Below is a small trained network, with its code and all its weights. Each question gives an input and a target symbol and asks what happens when units are switched off, that is, made to give their printed mean instead of their output.

import numpy as np


def w(rows, s, z=0):
    codes = np.array(rows[::2]) - 128.0
    scale = np.full(codes.shape[1], s)
    scale[-1] = z or s
    return codes * scale


def f(y):
    return np.maximum(y, 0)


def softmax(a):
    e = np.exp(a - a.max(-1, keepdims=True))
    return e / e.sum(-1, keepdims=True)


def log_softmax(a):
    a = a - a.max(-1, keepdims=True)
    return a - np.log(np.exp(a).sum(-1, keepdims=True))


def net(x, mask):
    ids = ['ΓΛΞΠΩαβδεζηθστφψ'.index(c) for c in x.split()]
    T = len(ids)
    res = E[ids] + P[:T]
    u = 0
    for l in range(3):
        r = res
        for j in range(2):
            rows = slice(3 * j, 3 * j + 3)
            q, k, v = (r @ M[l][rows].T for M in (Q, K, V))
            z = softmax(np.where(np.tri(T) > 0, q @ k.T / 3**0.5, -1e9)) @ v
            o = O[l][rows]
            res = res + np.where(mask[u + j], z, o[:, -1]) @ o[:, :-1]
        u += 2
        y = f(res @ A[l][:, :-1].T + A[l][:, -1])
        res = res + np.where(mask[u : u + 4], y, B[l][:, -1]) @ B[l][:, :-1]
        u += 4
    return log_softmax(res[-1] @ U[:, :-1].T + U[:, -1])


Q, K, V, O, A, B = {}, {}, {}, {}, {}, {}
E = w([
[156,157,97,255],'Γ',
[149,106,101,220],'Λ',
[151,156,84,252],'Ξ',
[123,105,107,235],'Π',
[88,124,148,143],'Ω',
[159,168,122,91],'α',
[142,161,146,81],'β',
[117,128,160,119],'δ',
[77,170,175,132],'ε',
[98,183,115,106],'ζ',
[180,61,127,80],'η',
[57,184,89,165],'θ',
[114,63,55,88],'σ',
[116,98,213,104],'τ',
[112,22,166,121],'φ',
[32,108,81,123],'ψ',
],0.022)
P = w([
[135,133,74,185],'0',
[106,127,77,168],'1',
[100,119,86,137],'2',
[93,112,90,74],'3',
[104,120,83,37],'4',
[122,135,76,2],'5',
],0.0067)
Q[0] = w([
[147,83,116,92],'0.h0',
[37,190,31,105],'0.h0',
[122,193,137,48],'0.h0',
[36,131,79,146],'0.h1',
[248,144,110,69],'0.h1',
[156,74,59,70],'0.h1',
],0.011)
K[0] = w([
[103,115,145,136],'0.h0',
[73,147,68,106],'0.h0',
[127,167,44,94],'0.h0',
[11,187,230,105],'0.h1',
[174,47,76,94],'0.h1',
[172,171,81,120],'0.h1',
],0.011)
V[0] = w([
[96,168,106,189],'0.h0',
[7,128,81,120],'0.h0',
[172,99,127,121],'0.h0',
[80,62,20,1],'0.h1',
[182,104,102,109],'0.h1',
[125,129,144,94],'0.h1',
],0.0079)
O[0] = w([
[87,106,169,141,194],'0.h0',
[1,86,92,173,253],'0.h0',
[142,93,168,179,94],'0.h0',
[96,120,144,137,171],'0.h1',
[98,113,151,192,96],'0.h1',
[117,114,96,163,110],'0.h1',
],0.0086,0.0055)
A[0] = w([
[104,219,125,70,253],'0.n0',
[1,122,158,117,213],'0.n1',
[182,194,73,69,115],'0.n2',
[137,197,207,128,176],'0.n3',
],0.008,0.0039)
B[0] = w([
[235,164,144,156,177],'0.n0',
[226,155,99,53,252],'0.n1',
[160,2,197,179,137],'0.n2',
[92,116,244,106,140],'0.n3',
],0.0091,0.013)
Q[1] = w([
[183,146,108,166],'1.h0',
[59,87,166,135],'1.h0',
[60,130,176,106],'1.h0',
[177,119,1,129],'1.h1',
[26,17,60,192],'1.h1',
[151,163,151,88],'1.h1',
],0.0083)
K[1] = w([
[113,125,126,162],'1.h0',
[173,120,124,135],'1.h0',
[130,177,143,161],'1.h0',
[177,170,88,119],'1.h1',
[166,37,1,125],'1.h1',
[117,140,119,69],'1.h1',
],0.0099)
V[1] = w([
[121,64,178,129],'1.h0',
[172,121,143,232],'1.h0',
[191,126,101,225],'1.h0',
[160,169,236,74],'1.h1',
[179,154,131,29],'1.h1',
[179,72,3,171],'1.h1',
],0.0057)
O[1] = w([
[61,139,197,128,83],'1.h0',
[249,144,24,86,97],'1.h0',
[152,145,76,42,145],'1.h0',
[172,2,184,94,142],'1.h1',
[159,205,231,112,254],'1.h1',
[222,88,109,222,198],'1.h1',
],0.0049,0.0056)
A[1] = w([
[24,219,99,179,1],'1.n0',
[81,184,2,171,105],'1.n1',
[13,128,108,133,140],'1.n2',
[121,61,83,118,137],'1.n3',
],0.0087,0.0013)
B[1] = w([
[190,54,159,169,158],'1.n0',
[59,127,186,57,254],'1.n1',
[254,173,136,168,137],'1.n2',
[156,88,58,102,164],'1.n3',
],0.0085,0.0086)
Q[2] = w([
[190,211,77,100],'2.h0',
[126,158,171,51],'2.h0',
[167,125,129,254],'2.h0',
[163,227,206,116],'2.h1',
[81,178,135,141],'2.h1',
[143,51,112,180],'2.h1',
],0.0088)
K[2] = w([
[142,118,165,26],'2.h0',
[149,2,129,9],'2.h0',
[161,165,149,193],'2.h0',
[102,159,82,2],'2.h1',
[208,6,57,152],'2.h1',
[109,56,229,150],'2.h1',
],0.0067)
V[2] = w([
[135,45,46,151],'2.h0',
[129,8,150,75],'2.h0',
[221,142,156,152],'2.h0',
[165,124,125,154],'2.h1',
[74,180,88,69],'2.h1',
[112,211,223,107],'2.h1',
],0.011)
O[2] = w([
[188,181,66,206,118],'2.h0',
[82,145,128,251,254],'2.h0',
[198,153,186,134,180],'2.h0',
[232,153,160,168,120],'2.h1',
[103,125,54,100,207],'2.h1',
[71,222,146,78,181],'2.h1',
],0.011,0.0066)
A[2] = w([
[100,39,178,6,2],'2.n0',
[90,129,180,198,227],'2.n1',
[108,100,233,72,54],'2.n2',
[72,255,107,52,2],'2.n3',
],0.0062,0.0072)
B[2] = w([
[117,254,123,226,200],'2.n0',
[22,126,127,69,226],'2.n1',
[133,28,88,90,209],'2.n2',
[100,103,251,172,254],'2.n3',
],0.0086,0.0085)
U = w([
[214,197,135,68,159],'Γ',
[176,134,128,184,158],'Λ',
[185,133,63,31,221],'Ξ',
[78,174,48,204,89],'Π',
[15,2,179,179,132],'Ω',
[148,205,187,208,123],'α',
[89,195,170,249,134],'β',
[92,97,151,163,114],'δ',
[31,53,64,40,149],'ε',
[142,13,184,71,164],'ζ',
[190,130,214,195,64],'η',
[125,49,144,60,232],'θ',
[102,85,191,210,85],'σ',
[83,250,114,102,86],'τ',
[68,50,196,248,2],'φ',
[108,127,222,180,106],'ψ',
],0.0079,0.0075)

Each question gives the input, a string of symbols that net reads in full, and the target symbol t.
The units are the heads (3 rows each of Q, K, V and O) and the neurons (one row each of A and B). Each row of codes is followed by its name. A weight is (code - 128) times the scale printed after its matrix; where a second scale follows, it is the last column's (O, A, B and U).
mask holds one flag per unit, layer by layer, with each layer's heads first. A switched-off unit (its flag False) gives its mean, the last column of its rows in O or B, instead of its output. The means were averaged over made-up inputs and are rounded, as every weight is.
A unit's drop is (log p(t) with every unit on - log p(t) with that unit switched off) / (log p(t) with every unit on - log p(t) with every unit switched off).
The circuit of an input: a set's keep is (log p(t) with only the set's units on - log p(t) with every unit switched off) / (log p(t) with every unit on - log p(t) with every unit switched off). Starting from the 12 units with the biggest drops (on a tie, the unit counted first), units are removed one at a time, each time the one whose removal leaves the highest keep (on an exact tie, the one counted first), for as long as the keep stays at least 0.8.
circuit, biggest first: the units of the circuit, biggest drop first
unit that matters most: the unit with the biggest drop
k most important neurons of layer l: the k neurons of layer l with the biggest drops, biggest first
heads that matter: for each layer, one digit per head in row order, 1 if its drop is at least 0.15 and else 0, layers parted by /
input Λ Π τ Ξ, target Π: circuit, biggest first -> [0.n1, 1.h1, 2.h0]
input β τ φ Λ τ θ, target Ω: circuit, biggest first -> [2.h0, 1.h1]
input Λ Λ Λ, target Λ: circuit, biggest first -> [2.h1, 2.h0, 1.h0, 1.h1]
input α ε η ψ ψ ζ, target ε: heads that matter -> 11 / 00 / 11
input η Γ Π, target η: unit that matters most -> 0.h0
input Γ Λ β σ η δ, target Π: circuit, biggest first -> [2.h0, 0.n1, 2.n3]
input α α η Ω, target α: circuit, biggest first -> [2.h0, 0.h0]
input Λ τ τ Λ Ω, target Ω: 2 most important neurons of layer 0 -> [0.n3, 0.n0]
input η τ Γ Γ Λ β, target ζ: 2 most important neurons of layer 0 -> [0.n2, 0.n0]
input η τ ε, target Ω: circuit, biggest first -> [1.h1, 0.n3, 2.h0]
input β β Λ θ α, target τ: circuit, biggest first -> [2.h1, 2.n0, 2.h0]
input ζ Ω τ δ θ, target Ω: heads that matter -> 10 / 11 / 10
input β σ α ε, target Π: circuit, biggest first -> [2.h0, 2.h1, 2.n3]
input ψ σ Ω ζ, target Π: circuit, biggest first -> [2.h0]
input α Λ σ τ, target Ω: circuit, biggest first -> [1.h1, 2.h0]
input Λ β Ξ ψ α ζ, target ε: circuit, biggest first -> [0.h0, 2.h0]
input β Λ Λ Ξ ζ τ, target Ω: heads that matter -> 10 / 01 / 10
input φ Λ η Λ η η, target Λ: heads that matter -> 10 / 01 / 11
input Λ Π β Λ, target Π: heads that matter -> 00 / 11 / 10
input Π β σ τ Λ Ω, target Ω: heads that matter -> 00 / 01 / 11
input ψ δ Ω, target ε: circuit, biggest first -> [0.n1, 0.h0, 2.h1]
input Ξ Ω β β β, target ζ: circuit, biggest first -> [0.n0, 2.h0, 1.h1]
input Ξ β ε, target ψ: heads that matter -> 10 / 01 / 11
input Λ ψ α, target ε: unit that matters most -> 0.n1
input η Ξ Λ β ζ, target Γ: circuit, biggest first -> [0.n0, 0.n1]
input θ ψ Ω δ, target ε: circuit, biggest first -> [0.h0, 2.h1]
input φ ε θ β α, target τ: unit that matters most -> 2.h1
input Λ δ τ β, target Ω: 2 most important neurons of layer 2 -> [2.n2, 2.n1]
input α Λ θ Ω Ω, target τ: 2 most important neurons of layer 2 -> [2.n0, 2.n2]
input Ω η Λ Λ Ω ε, target ψ: 2 most important neurons of layer 0 -> [0.n1, 0.n3]
